Below are the code and all the weights of a small trained network. Each question names an input and a target symbol and asks about switching units off, where a switched-off unit gives its printed mean instead of its output.

import numpy as np


def w(rows, s, z=0):
    codes = np.array(rows[::2]) - 128.0
    scale = np.full(codes.shape[1], s)
    scale[-1] = z or s
    return codes * scale


def norm(h):
    return h / np.sqrt((h * h).mean(-1, keepdims=True) + 1e-5)


def f(y):
    return np.maximum(y, 0)


def softmax(a):
    e = np.exp(a - a.max(-1, keepdims=True))
    return e / e.sum(-1, keepdims=True)


def log_softmax(a):
    a = a - a.max(-1, keepdims=True)
    return a - np.log(np.exp(a).sum(-1, keepdims=True))


def net(x, mask):
    ids = ['ΔΛΦΨαβεζμσω'.index(c) for c in x.split()]
    T = len(ids)
    res = E[ids] + P[:T]
    u = 0
    for l in range(3):
        q, k, v = (norm(res) @ M[l].T for M in (Q, K, V))
        z = softmax(np.where(np.tri(T) > 0, q @ k.T / 3**0.5, -1e9)) @ v
        res = res + np.where(mask[u], z, O[l][:, -1]) @ O[l][:, :-1]
        u += 1
        y = f(norm(res) @ A[l][:, :-1].T + A[l][:, -1])
        res = res + np.where(mask[u : u + 4], y, B[l][:, -1]) @ B[l][:, :-1]
        u += 4
    return log_softmax(norm(res)[-1] @ U[:, :-1].T + U[:, -1])


Q, K, V, O, A, B = {}, {}, {}, {}, {}, {}
E = w([
[83,89,103,102],'Δ',
[85,204,128,113],'Λ',
[157,87,108,154],'Φ',
[85,71,123,191],'Ψ',
[136,182,5,231],'α',
[168,155,114,170],'β',
[136,190,108,119],'ε',
[99,252,128,130],'ζ',
[123,192,120,105],'μ',
[152,81,130,137],'σ',
[117,111,171,213],'ω',
],0.02)
P = w([
[138,96,176,109],'0',
[2,158,119,175],'1',
[59,111,127,149],'2',
[156,126,74,100],'3',
[113,101,101,137],'4',
[101,94,116,132],'5',
[128,127,102,135],'6',
[139,119,98,126],'7',
[142,117,99,117],'8',
[119,93,99,140],'9',
[139,161,90,93],'10',
[121,138,97,122],'11',
],0.0094)
Q[0] = w([
[193,156,244,197],'0.h1',
[141,121,100,128],'0.h1',
[126,67,177,102],'0.h1',
],0.011)
K[0] = w([
[176,168,252,159],'0.h1',
[114,147,119,129],'0.h1',
[127,132,209,94],'0.h1',
],0.011)
V[0] = w([
[2,130,120,225],'0.h1',
[56,80,81,42],'0.h1',
[78,130,243,103],'0.h1',
],0.014)
O[0] = w([
[252,123,71,102,254],'0.h1',
[79,140,78,26,175],'0.h1',
[205,180,177,55,68],'0.h1',
],0.012,0.0097)
A[0] = w([
[57,182,16,215,211],'0.n1',
[253,140,72,118,150],'0.n2',
[101,3,68,38,249],'0.n3',
[122,70,96,33,101],'0.n4',
],0.011,0.0012)
B[0] = w([
[240,118,43,250,244],'0.n1',
[72,98,87,210,246],'0.n2',
[136,216,11,165,220],'0.n3',
[150,206,135,104,189],'0.n4',
],0.013,0.011)
Q[1] = w([
[66,111,150,150],'1.h1',
[148,186,69,253],'1.h1',
[113,156,134,146],'1.h1',
],0.012)
K[1] = w([
[75,155,180,107],'1.h1',
[254,253,235,15],'1.h1',
[150,184,141,94],'1.h1',
],0.0083)
V[1] = w([
[135,78,71,41],'1.h1',
[218,146,63,164],'1.h1',
[246,215,151,72],'1.h1',
],0.012)
O[1] = w([
[196,161,96,29,101],'1.h1',
[9,86,47,129,244],'1.h1',
[70,245,91,155,254],'1.h1',
],0.011,0.0081)
A[1] = w([
[6,125,126,116,145],'1.n1',
[168,53,170,111,47],'1.n2',
[200,117,71,228,237],'1.n3',
[108,140,191,119,5],'1.n4',
],0.016,0.0025)
B[1] = w([
[198,161,179,212,142],'1.n1',
[192,79,68,206,129],'1.n2',
[4,134,152,47,252],'1.n3',
[124,159,163,42,129],'1.n4',
],0.012,0.022)
Q[2] = w([
[126,173,96,119],'2.h1',
[149,197,207,145],'2.h1',
[7,165,130,137],'2.h1',
],0.019)
K[2] = w([
[157,81,175,101],'2.h1',
[87,37,70,86],'2.h1',
[111,62,251,204],'2.h1',
],0.014)
V[2] = w([
[61,25,90,115],'2.h1',
[118,120,27,30],'2.h1',
[251,64,78,164],'2.h1',
],0.019)
O[2] = w([
[30,86,166,95,167],'2.h1',
[110,61,39,12,75],'2.h1',
[61,133,6,206,2],'2.h1',
],0.017,0.012)
A[2] = w([
[107,70,250,94,102],'2.n1',
[193,173,73,43,1],'2.n2',
[96,2,45,69,153],'2.n3',
[61,219,112,86,146],'2.n4',
],0.014,0.0031)
B[2] = w([
[137,125,54,84,174],'2.n1',
[60,162,167,156,188],'2.n2',
[249,65,145,121,241],'2.n3',
[27,164,101,159,255],'2.n4',
],0.019,0.009)
U = w([
[161,126,73,29,198],'Δ',
[77,241,27,66,130],'Λ',
[50,67,130,148,183],'Φ',
[125,55,110,83,128],'Ψ',
[104,21,81,154,101],'α',
[60,104,143,162,4],'β',
[103,111,148,144,37],'ε',
[106,131,118,164,42],'ζ',
[228,149,137,96,202],'μ',
[163,70,3,254,166],'σ',
[6,106,231,33,134],'ω',
],0.0081,0.0036)

Each question gives the input, a string of symbols that net reads in full, and the target symbol t.
The units are the heads (3 rows each of Q, K, V and O) and the neurons (one row each of A and B). Each row of codes is followed by its name. A weight is (code - 128) times the scale printed after its matrix; where a second scale follows, it is the last column's (O, A, B and U).
mask holds one flag per unit, layer by layer, with each layer's heads first. A switched-off unit (its flag False) gives its mean, the last column of its rows in O or B, instead of its output. The means were averaged over made-up inputs and are rounded, as every weight is.
A unit's drop is (log p(t) with every unit on - log p(t) with that unit switched off) / (log p(t) with every unit on - log p(t) with every unit switched off).
The circuit of an input: a set's keep is (log p(t) with only the set's units on - log p(t) with every unit switched off) / (log p(t) with every unit on - log p(t) with every unit switched off). Starting from the 12 units with the biggest drops (on a tie, the unit counted first), units are removed one at a time, each time the one whose removal leaves the highest keep (on an exact tie, the one counted first), for as long as the keep stays at least 0.8.
circuit, biggest first: the units of the circuit, biggest drop first
unit that matters most: the unit with the biggest drop
k most important neurons: the k neurons with the biggest drops, biggest first
k most important neurons of layer l: the k neurons of layer l with the biggest drops, biggest first
input Δ Φ Λ, target Δ: unit that matters most -> 2.h1
input Δ ω Ψ μ Λ Δ ζ σ μ μ μ, target Δ: circuit, biggest first -> [2.h1; 2.n3]
input Λ Λ Δ μ Δ Ψ μ Φ ω, target ω: circuit, biggest first -> [0.h1; 0.n1]
input μ α Δ μ Ψ, target μ: circuit, biggest first -> [2.h1; 0.h1; 0.n1; 1.h1]
input Δ σ Λ, target Δ: circuit, biggest first -> [2.h1; 0.h1]
input μ Φ μ Φ ω Ψ ζ Δ Δ μ α, target μ: 3 most important neurons -> [0.n1; 0.n2; 0.n3]
input ω μ μ Λ μ Δ Λ Φ, target ω: circuit, biggest first -> [2.h1; 0.n1]
input Ψ β Ψ μ ζ ω ω σ Λ ζ, target ω: circuit, biggest first -> [2.h1; 0.n3]
input σ Φ Δ Ψ μ, target σ: 3 most important neurons -> [0.n1; 1.n3; 0.n2]
input μ ζ ζ ζ, target μ: 3 most important neurons -> [0.n1; 0.n2; 0.n3]
input ω Λ μ μ, target ω: 3 most important neurons -> [0.n1; 0.n3; 1.n3]
input μ Δ μ μ ζ α, target μ: 4 most important neurons -> [0.n1; 0.n2; 0.n3; 2.n4]
input ω μ μ ω σ, target ω: 3 most important neurons -> [0.n1; 1.n3; 0.n3]
input ω Λ ε ω σ, target ω: unit that matters most -> 0.h1
input Δ ω Φ μ, target Δ: 3 most important neurons -> [2.n3; 0.n1; 0.n2]
input μ ζ Λ α ζ β α Δ μ μ Ψ, target μ: 4 most important neurons -> [0.n1; 0.n2; 1.n3; 2.n4]
input σ μ β Ψ ω ε, target σ: 4 most important neurons -> [0.n1; 0.n2; 1.n3; 0.n3]
input μ β μ Ψ α Φ ε, target μ: 3 most important neurons -> [0.n1; 1.n3; 0.n2]
input ω ω Ψ Λ μ μ Δ σ β μ σ β, target ω: 3 most important neurons -> [1.n3; 0.n3; 0.n1]
input μ α ζ Λ, target μ: most important neuron of layer 2 -> [2.n4]
input σ μ α Φ μ Φ σ Φ μ ε, target σ: circuit, biggest first -> [0.n1; 0.h1]
input Δ Λ μ ε Λ μ ω ζ Λ Λ ω ζ, target ω: 2 most important neurons -> [0.n3; 0.n1]
input α ζ α μ μ σ Φ σ ω ω, target ω: 2 most important neurons of layer 1 -> [1.n3; 1.n1]
